Here is a tiny trained network, its code and every weight. The questions are about switching its units off for an input and a class, where a switched-off unit gives its printed mean instead of its output.

import numpy as np


def w(rows, s, z=0):
    codes = np.array(rows[::2]) - 128.0
    scale = np.full(codes.shape[1], s)
    scale[-1] = z or s
    return codes * scale


def norm(h):
    return h / np.sqrt((h * h).mean(-1, keepdims=True) + 1e-5)


def f(y):
    return np.maximum(y, 0)


def log_softmax(a):
    a = a - a.max(-1, keepdims=True)
    return a - np.log(np.exp(a).sum(-1, keepdims=True))


def net(x, mask):
    res = np.array(x, float).reshape(1, 6) / 4 @ E
    u = 0
    for l in range(4):
        y = f(norm(res) @ A[l][:, :-1].T + A[l][:, -1])
        res = res + np.where(mask[u : u + 14], y, B[l][:, -1]) @ B[l][:, :-1]
        u += 14
    return log_softmax(norm(res)[-1] @ U[:, :-1].T + U[:, -1])


A, B = {}, {}
E = w([
[160,222,153],'x0',
[90,167,72],'x1',
[227,162,105],'x2',
[46,117,130],'x3',
[3,106,178],'x4',
[136,77,29],'x5',
],0.0057)
A[0] = w([
[100,29,153,94],'0.n0',
[121,33,148,81],'0.n1',
[79,173,191,35],'0.n2',
[150,174,101,210],'0.n3',
[88,130,181,72],'0.n4',
[153,69,167,106],'0.n5',
[110,6,80,62],'0.n6',
[178,242,140,131],'0.n7',
[80,147,56,174],'0.n8',
[148,147,99,189],'0.n9',
[47,137,113,184],'0.n10',
[155,169,117,162],'0.n11',
[153,130,143,66],'0.n12',
[89,208,119,3],'0.n13',
],0.012,0.0028)
B[0] = w([
[95,149,16,227],'0.n0',
[3,103,45,209],'0.n1',
[107,121,217,194],'0.n2',
[142,205,131,199],'0.n3',
[111,84,188,186],'0.n4',
[104,139,84,180],'0.n5',
[100,133,91,254],'0.n6',
[160,109,147,226],'0.n7',
[89,217,162,215],'0.n8',
[212,166,131,187],'0.n9',
[227,207,176,235],'0.n10',
[153,205,125,180],'0.n11',
[172,184,62,141],'0.n12',
[80,134,103,162],'0.n13',
],0.0063,0.0054)
A[1] = w([
[47,140,158,147],'1.n0',
[194,121,68,195],'1.n1',
[107,245,126,166],'1.n2',
[125,2,102,133],'1.n3',
[216,111,126,167],'1.n4',
[214,151,145,113],'1.n5',
[128,128,76,159],'1.n6',
[148,106,61,180],'1.n7',
[125,31,67,138],'1.n8',
[131,185,143,136],'1.n9',
[149,136,155,79],'1.n10',
[117,69,169,101],'1.n11',
[183,160,108,126],'1.n12',
[99,136,175,4],'1.n13',
],0.013,0.0032)
B[1] = w([
[236,130,171,207],'1.n0',
[139,167,175,213],'1.n1',
[110,85,42,254],'1.n2',
[1,186,147,167],'1.n3',
[159,176,162,189],'1.n4',
[113,192,138,199],'1.n5',
[89,107,170,184],'1.n6',
[70,156,205,196],'1.n7',
[15,222,106,187],'1.n8',
[112,84,103,190],'1.n9',
[125,130,101,144],'1.n10',
[137,137,151,141],'1.n11',
[159,192,99,192],'1.n12',
[135,109,157,150],'1.n13',
],0.0088,0.0078)
A[2] = w([
[71,110,37,119],'2.n0',
[85,206,109,129],'2.n1',
[159,159,134,49],'2.n2',
[176,215,134,95],'2.n3',
[82,127,246,4],'2.n4',
[31,175,204,99],'2.n5',
[229,146,55,150],'2.n6',
[186,133,114,53],'2.n7',
[54,254,32,106],'2.n8',
[212,136,212,144],'2.n9',
[212,112,44,94],'2.n10',
[132,91,177,70],'2.n11',
[124,58,68,156],'2.n12',
[201,167,196,133],'2.n13',
],0.0093,0.003)
B[2] = w([
[83,101,94,171],'2.n0',
[194,40,59,196],'2.n1',
[119,164,138,140],'2.n2',
[114,186,99,180],'2.n3',
[219,116,149,157],'2.n4',
[146,61,166,192],'2.n5',
[189,150,145,169],'2.n6',
[97,176,208,136],'2.n7',
[94,39,104,248],'2.n8',
[147,34,32,172],'2.n9',
[155,53,168,147],'2.n10',
[94,87,254,137],'2.n11',
[43,98,173,138],'2.n12',
[92,78,134,177],'2.n13',
],0.006,0.011)
A[3] = w([
[126,89,30,164],'3.n0',
[131,52,189,187],'3.n1',
[150,89,84,173],'3.n2',
[143,152,149,105],'3.n3',
[192,135,106,62],'3.n4',
[63,79,129,82],'3.n5',
[122,132,191,5],'3.n6',
[174,168,129,131],'3.n7',
[137,80,141,180],'3.n8',
[178,164,166,47],'3.n9',
[6,128,122,102],'3.n10',
[107,100,98,123],'3.n11',
[72,170,93,127],'3.n12',
[118,248,171,181],'3.n13',
],0.012,0.003)
B[3] = w([
[194,131,88,238],'3.n0',
[166,50,97,211],'3.n1',
[173,78,127,181],'3.n2',
[78,248,124,147],'3.n3',
[136,152,168,170],'3.n4',
[141,129,166,211],'3.n5',
[180,31,239,144],'3.n6',
[63,252,164,183],'3.n7',
[254,52,15,178],'3.n8',
[98,154,222,166],'3.n9',
[97,160,195,255],'3.n10',
[160,134,186,182],'3.n11',
[114,95,77,203],'3.n12',
[118,103,182,209],'3.n13',
],0.0046,0.0063)
U = w([
[5,100,136,143],'0',
[191,220,180,180],'1',
[154,144,53,2],'2',
[102,69,89,179],'3',
[172,34,218,142],'4',
],0.02,0.0051)

Each question gives the input, the list of numbers given to net, and the class t.
The units are the neurons (one row each of A and B). Each row of codes is followed by its name. A weight is (code - 128) times the scale printed after its matrix; where a second scale follows, it is the last column's (A, B and U).
mask holds one flag per neuron, layer by layer. A switched-off neuron (its flag False) gives its mean, the last column of its row in B, instead of its output. The means were averaged over made-up inputs and are rounded, as every weight is.
A unit's drop is (log p(t) with every unit on - log p(t) with that unit switched off) / (log p(t) with every unit on - log p(t) with every unit switched off).
The circuit of an input: a set's keep is (log p(t) with only the set's units on - log p(t) with every unit switched off) / (log p(t) with every unit on - log p(t) with every unit switched off). Starting from the 12 units with the biggest drops (on a tie, the unit counted first), units are removed one at a time, each time the one whose removal leaves the highest keep (on an exact tie, the one counted first), for as long as the keep stays at least 0.8.
circuit, biggest first: the units of the circuit, biggest drop first
top k neurons: the k neurons with the biggest drops, biggest first
k most important neurons of layer l: the k neurons of layer l with the biggest drops, biggest first
drop of u: that unit's drop, to one decimal
input [-3,-3,-3,2,6,0], class 4: circuit, biggest first => (1.n0)
input [-5,4,1,8,8,3], class 3: top 3 neurons => (0.n10 1.n0 0.n8)
input [-7,7,7,-2,3,-5], class 2: top 2 neurons => (1.n2 0.n10)
input [8,-1,-7,6,2,5], class 3: 2 most important neurons of layer 0 => (0.n10 0.n7)
input [-6,4,2,-8,2,-7], class 2: 2 most important neurons of layer 1 => (1.n0 1.n1)
input [1,2,-2,0,-6,5], class 1: 3 most important neurons of layer 0 => (0.n1 0.n9 0.n0)
input [-3,-1,-7,7,2,1], class 3: top 2 neurons => (0.n0 0.n10)
input [6,2,5,6,4,-3], class 4: 2 most important neurons of layer 0 => (0.n2 0.n0)
input [5,3,-8,-7,1,2], class 2: top 2 neurons => (0.n10 1.n2)
input [-2,-8,5,2,4,-2], class 0: 2 most important neurons of layer 1 => (1.n3 1.n8)
input [2,4,-8,4,4,7], class 3: top 2 neurons => (0.n10 1.n0)
input [-3,-6,0,3,-3,7], class 0: drop of 0.n3 => 0.0
input [0,7,6,-1,8,-7], class 4: drop of 0.n2 => 0.1
input [-6,7,-8,-3,-6,4], class 0: circuit, biggest first => (1.n7)
input [6,7,8,0,5,-2], class 2: 2 most important neurons of layer 0 => (0.n13 0.n10)
input [4,5,0,-3,5,3], class 2: drop of 0.n10 => 0.4
input [6,6,8,-2,6,0], class 2: 3 most important neurons of layer 1 => (1.n2 1.n0 1.n9)
input [8,8,-2,6,-7,-6], class 2: 2 most important neurons of layer 0 => (0.n13 0.n10)
